Here is a tiny trained network, its code and every weight. The questions are about switching its units off for an input and a class, where a switched-off unit gives its printed mean instead of its output.

import numpy as np


def w(rows, s, z=0):
    codes = np.array(rows[::2]) - 128.0
    scale = np.full(codes.shape[1], s)
    scale[-1] = z or s
    return codes * scale


def norm(h):
    return h / np.sqrt((h * h).mean(-1, keepdims=True) + 1e-5)


def f(y):
    return y / 2 * (1 + np.tanh(0.7978845608 * (y + 0.044715 * y**3)))


def log_softmax(a):
    a = a - a.max(-1, keepdims=True)
    return a - np.log(np.exp(a).sum(-1, keepdims=True))


def net(x, mask):
    res = np.array(x, float).reshape(1, 2) / 4 @ E
    u = 0
    for l in range(4):
        y = f(norm(res) @ A[l][:, :-1].T + A[l][:, -1])
        res = res + np.where(mask[u : u + 9], y, B[l][:, -1]) @ B[l][:, :-1]
        u += 9
    return log_softmax(norm(res)[-1] @ U[:, :-1].T + U[:, -1])


A, B = {}, {}
E = w([
[198,247,1],'x0',
[109,228,207],'x1',
],0.0062)
A[0] = w([
[144,82,168,45],'0.n0',
[139,185,84,29],'0.n1',
[141,112,7,175],'0.n2',
[128,69,172,3],'0.n3',
[101,103,138,63],'0.n4',
[124,193,107,154],'0.n5',
[143,53,85,158],'0.n6',
[96,115,56,157],'0.n7',
[137,112,73,154],'0.n8',
],0.015,0.0021)
B[0] = w([
[47,105,105,154],'0.n0',
[3,128,84,190],'0.n1',
[221,96,46,254],'0.n2',
[10,99,105,170],'0.n3',
[74,116,110,137],'0.n4',
[159,226,135,189],'0.n5',
[175,76,202,198],'0.n6',
[178,110,102,176],'0.n7',
[173,112,96,176],'0.n8',
],0.023,0.0086)
A[1] = w([
[144,160,207,5],'1.n0',
[54,230,199,70],'1.n1',
[176,248,228,75],'1.n2',
[152,128,145,105],'1.n3',
[8,91,108,158],'1.n4',
[94,154,138,87],'1.n5',
[23,76,155,103],'1.n6',
[187,188,114,94],'1.n7',
[238,149,233,128],'1.n8',
],0.014,0.0028)
B[1] = w([
[137,158,129,123],'1.n0',
[215,106,210,221],'1.n1',
[254,188,134,192],'1.n2',
[144,135,113,123],'1.n3',
[86,95,202,254],'1.n4',
[138,90,145,142],'1.n5',
[28,85,160,249],'1.n6',
[70,144,100,198],'1.n7',
[153,82,7,161],'1.n8',
],0.025,0.0069)
A[2] = w([
[3,76,43,157],'2.n0',
[50,87,184,165],'2.n1',
[148,98,179,9],'2.n2',
[81,193,193,52],'2.n3',
[134,132,137,65],'2.n4',
[137,7,73,8],'2.n5',
[137,25,96,71],'2.n6',
[1,64,229,182],'2.n7',
[29,207,11,70],'2.n8',
],0.013,0.0018)
B[2] = w([
[164,193,180,183],'2.n0',
[89,126,181,195],'2.n1',
[106,140,110,132],'2.n2',
[157,95,141,145],'2.n3',
[132,129,126,123],'2.n4',
[174,87,144,177],'2.n5',
[163,84,134,168],'2.n6',
[45,110,252,248],'2.n7',
[48,151,113,159],'2.n8',
],0.034,0.011)
A[3] = w([
[166,91,192,10],'3.n0',
[186,193,197,24],'3.n1',
[197,97,134,80],'3.n2',
[61,137,125,139],'3.n3',
[1,179,138,8],'3.n4',
[201,107,49,139],'3.n5',
[74,105,197,57],'3.n6',
[104,175,91,165],'3.n7',
[96,169,54,89],'3.n8',
],0.019,0.0018)
B[3] = w([
[126,114,64,176],'3.n0',
[184,146,166,179],'3.n1',
[129,194,133,200],'3.n2',
[147,165,123,172],'3.n3',
[162,254,96,229],'3.n4',
[51,118,183,254],'3.n5',
[94,158,208,220],'3.n6',
[165,92,101,152],'3.n7',
[83,78,124,167],'3.n8',
],0.035,0.0099)
U = w([
[23,59,79,2],'0',
[222,25,99,152],'1',
[104,238,45,43],'2',
[54,140,250,247],'3',
[249,204,188,138],'4',
],0.018,0.0034)

Each question gives the input, the list of numbers given to net, and the class t.
The units are the neurons (one row each of A and B). Each row of codes is followed by its name. A weight is (code - 128) times the scale printed after its matrix; where a second scale follows, it is the last column's (A, B and U).
mask holds one flag per neuron, layer by layer. A switched-off neuron (its flag False) gives its mean, the last column of its row in B, instead of its output. The means were averaged over made-up inputs and are rounded, as every weight is.
A unit's drop is (log p(t) with every unit on - log p(t) with that unit switched off) / (log p(t) with every unit on - log p(t) with every unit switched off).
most important unit: the unit with the biggest drop
top k neurons: the k neurons with the biggest drops, biggest first
top k neurons in layer l: the k neurons of layer l with the biggest drops, biggest first
drop of u: that unit's drop, to one decimal
input [6,-2], class 0: top 2 neurons	0.n2; 2.n7
input [4,0], class 2: top neuron	2.n8
input [1,-1], class 1: top 2 neurons	0.n2; 3.n4
input [6,6], class 4: top 2 neurons	0.n2; 0.n5
input [7,-6], class 1: top 2 neurons	0.n2; 2.n7
input [5,-4], class 0: top 3 neurons	1.n1; 3.n4; 3.n5
input [1,2], class 4: top 2 neurons	0.n5; 0.n2
input [8,-7], class 1: top 3 neurons	0.n2; 2.n7; 3.n4
input [-2,5], class 4: top 2 neurons in layer 0	0.n2; 0.n1
input [5,4], class 4: top 2 neurons	0.n2; 1.n1
input [6,-5], class 1: top 2 neurons	0.n2; 2.n7
input [6,-3], class 0: top 3 neurons	0.n2; 2.n7; 3.n5
input [5,-3], class 0: top 2 neurons in layer 1	1.n4; 1.n6
input [8,-1], class 2: top 2 neurons in layer 0	0.n1; 0.n5
input [3,2], class 2: most important unit	0.n6
input [3,-2], class 0: top 3 neurons in layer 2	2.n7; 2.n0; 2.n1
input [8,-4], class 0: top 2 neurons in layer 3	3.n5; 3.n4
input [0,3], class 4: drop of 0.n2	2.1
input [8,-6], class 0: drop of 1.n2	0.1
input [6,4], class 2: top neuron in layer 0	0.n6
input [7,-2], class 0: drop of 2.n7	0.8
